Here is a tiny trained network, its code and every weight. The questions are about switching its units off for an input and a target symbol, where a switched-off unit gives its printed mean instead of its output.

import numpy as np


def w(rows, s, z=0):
    codes = np.array(rows[::2]) - 128.0
    scale = np.full(codes.shape[1], s)
    scale[-1] = z or s
    return codes * scale


def f(y):
    return y / 2 * (1 + np.tanh(0.7978845608 * (y + 0.044715 * y**3)))


def softmax(a):
    e = np.exp(a - a.max(-1, keepdims=True))
    return e / e.sum(-1, keepdims=True)


def log_softmax(a):
    a = a - a.max(-1, keepdims=True)
    return a - np.log(np.exp(a).sum(-1, keepdims=True))


def net(x, mask):
    ids = ['ΞΣΦΩεζημ'.index(c) for c in x.split()]
    T = len(ids)
    res = E[ids] + P[:T]
    r = res
    for j in range(2):
        rows = slice(2 * j, 2 * j + 2)
        q, k, v = (r @ M[0][rows].T for M in (Q, K, V))
        z = softmax(np.where(np.tri(T) > 0, q @ k.T / 2**0.5, -1e9)) @ v
        o = O[0][rows]
        res = res + np.where(mask[j], z, o[:, -1]) @ o[:, :-1]
    y = f(res @ A[0][:, :-1].T + A[0][:, -1])
    res = res + np.where(mask[2:26], y, B[0][:, -1]) @ B[0][:, :-1]
    return log_softmax(res[-1] @ U[:, :-1].T + U[:, -1])


Q, K, V, O, A, B = {}, {}, {}, {}, {}, {}
E = w([
[115,54,125],'Ξ',
[149,79,123],'Σ',
[116,111,104],'Φ',
[149,106,126],'Ω',
[170,140,112],'ε',
[139,90,144],'ζ',
[178,145,53],'η',
[47,6,124],'μ',
],0.017)
P = w([
[255,41,152],'0',
[165,101,23],'1',
[158,34,51],'2',
[120,195,221],'3',
[160,166,171],'4',
[158,175,84],'5',
],0.0096)
Q[0] = w([
[247,83,179],'h1',
[117,146,57],'h1',
[109,202,181],'h2',
[203,118,157],'h2',
],0.014)
K[0] = w([
[102,47,119],'h1',
[102,162,189],'h1',
[140,116,10],'h2',
[183,161,88],'h2',
],0.013)
V[0] = w([
[213,181,230],'h1',
[147,161,35],'h1',
[58,54,156],'h2',
[229,121,249],'h2',
],0.012)
O[0] = w([
[52,21,201,12],'h1',
[223,104,115,196],'h1',
[10,107,7,118],'h2',
[27,164,210,254],'h2',
],0.011,0.0044)
A[0] = w([
[77,134,150,44],'n1',
[204,128,146,106],'n2',
[119,137,168,127],'n3',
[166,99,94,172],'n4',
[110,129,133,28],'n5',
[169,102,120,101],'n6',
[164,145,120,129],'n7',
[117,141,188,108],'n8',
[143,67,95,131],'n9',
[94,67,243,100],'n10',
[194,126,143,132],'n11',
[80,95,101,254],'n12',
[117,215,96,110],'n13',
[181,166,106,164],'n14',
[150,20,78,203],'n15',
[92,129,201,125],'n16',
[175,76,118,61],'n17',
[206,118,142,87],'n18',
[82,167,107,27],'n19',
[76,109,107,74],'n20',
[113,51,145,88],'n21',
[210,178,168,66],'n22',
[98,244,165,254],'n23',
[82,11,121,92],'n24',
],0.012,0.0043)
B[0] = w([
[59,87,90,143],'n1',
[106,98,135,228],'n2',
[106,52,104,135],'n3',
[112,116,163,191],'n4',
[90,119,106,120],'n5',
[109,130,106,166],'n6',
[128,161,141,183],'n7',
[81,17,80,141],'n8',
[107,85,149,152],'n9',
[212,131,169,182],'n10',
[102,119,169,218],'n11',
[224,206,111,192],'n12',
[117,231,150,180],'n13',
[141,165,175,236],'n14',
[131,131,205,185],'n15',
[118,54,71,156],'n16',
[60,105,94,162],'n17',
[86,119,142,223],'n18',
[109,110,162,145],'n19',
[122,101,134,161],'n20',
[135,211,95,146],'n21',
[139,126,62,249],'n22',
[97,24,70,182],'n23',
[75,250,84,179],'n24',
],0.012)
U = w([
[142,116,106,132],'Ξ',
[181,106,130,95],'Σ',
[247,168,185,163],'Φ',
[130,128,108,87],'Ω',
[88,112,96,127],'ε',
[130,152,125,2],'ζ',
[86,143,215,170],'η',
[134,172,108,169],'μ',
],0.012,0.006)

Each question gives the input, a string of symbols that net reads in full, and the target symbol t.
The units are the heads (2 rows each of Q, K, V and O) and the neurons (one row each of A and B). Each row of codes is followed by its name. A weight is (code - 128) times the scale printed after its matrix; where a second scale follows, it is the last column's (O, A, B and U).
mask holds one flag per unit, heads first, then neurons. A switched-off unit (its flag False) gives its mean, the last column of its rows in O or B, instead of its output. The means were averaged over made-up inputs and are rounded, as every weight is.
A unit's drop is (log p(t) with every unit on - log p(t) with that unit switched off) / (log p(t) with every unit on - log p(t) with every unit switched off).
The circuit of an input: a set's keep is (log p(t) with only the set's units on - log p(t) with every unit switched off) / (log p(t) with every unit on - log p(t) with every unit switched off). Starting from the 12 units with the biggest drops (on a tie, the unit counted first), units are removed one at a time, each time the one whose removal leaves the highest keep (on an exact tie, the one counted first), for as long as the keep stays at least 0.8.
circuit, biggest first: the units of the circuit, biggest drop first
unit that matters most: the unit with the biggest drop
top k neurons: the k neurons with the biggest drops, biggest first
which heads matter: for each layer, one digit per head in row order, 1 if its drop is at least 0.15 and else 0, layers parted by /
input Ξ η Ξ μ Ξ, target μ: which heads matter	01
input μ Ξ η ζ, target μ: which heads matter	10
input Ξ η ζ ζ η η, target ε: circuit, biggest first	(h1, n14)
input ε Ξ η ε Φ η, target Σ: unit that matters most	h1
input ζ η ε, target ε: which heads matter	01
input ε μ η Ω, target μ: top 2 neurons	(n22, n23)
input Ξ η Σ, target μ: top 3 neurons	(n12, n24, n10)
input Φ Ξ Φ Φ Φ η, target Φ: which heads matter	11
input Φ Φ η, target Φ: which heads matter	01
input Φ Ξ Σ ε, target μ: circuit, biggest first	(h1, n10, h2)
input ζ η ζ, target ε: circuit, biggest first	(h2, n16, n14)
input μ Ω Ξ, target μ: circuit, biggest first	(h2, n12, n24)
input η ζ ε μ, target μ: circuit, biggest first	(h2, n12)
input Φ η η Ξ μ, target μ: top 3 neurons	(n24, n10, n14)
input ζ η η, target ε: top 2 neurons	(n1, n16)
input η η η η η ζ, target η: circuit, biggest first	(n11, n18, h2, n12)
input Ξ Ξ Ξ Φ Ω, target μ: top 2 neurons	(n23, n10)
input η η ζ, target η: unit that matters most	n12
input η η μ ε, target μ: which heads matter	10
input η η η η η Φ, target η: unit that matters most	h2
input Φ η η η η Φ, target η: which heads matter	11
input η η Φ η η Σ, target η: circuit, biggest first	(n18, n11, h2, n12)
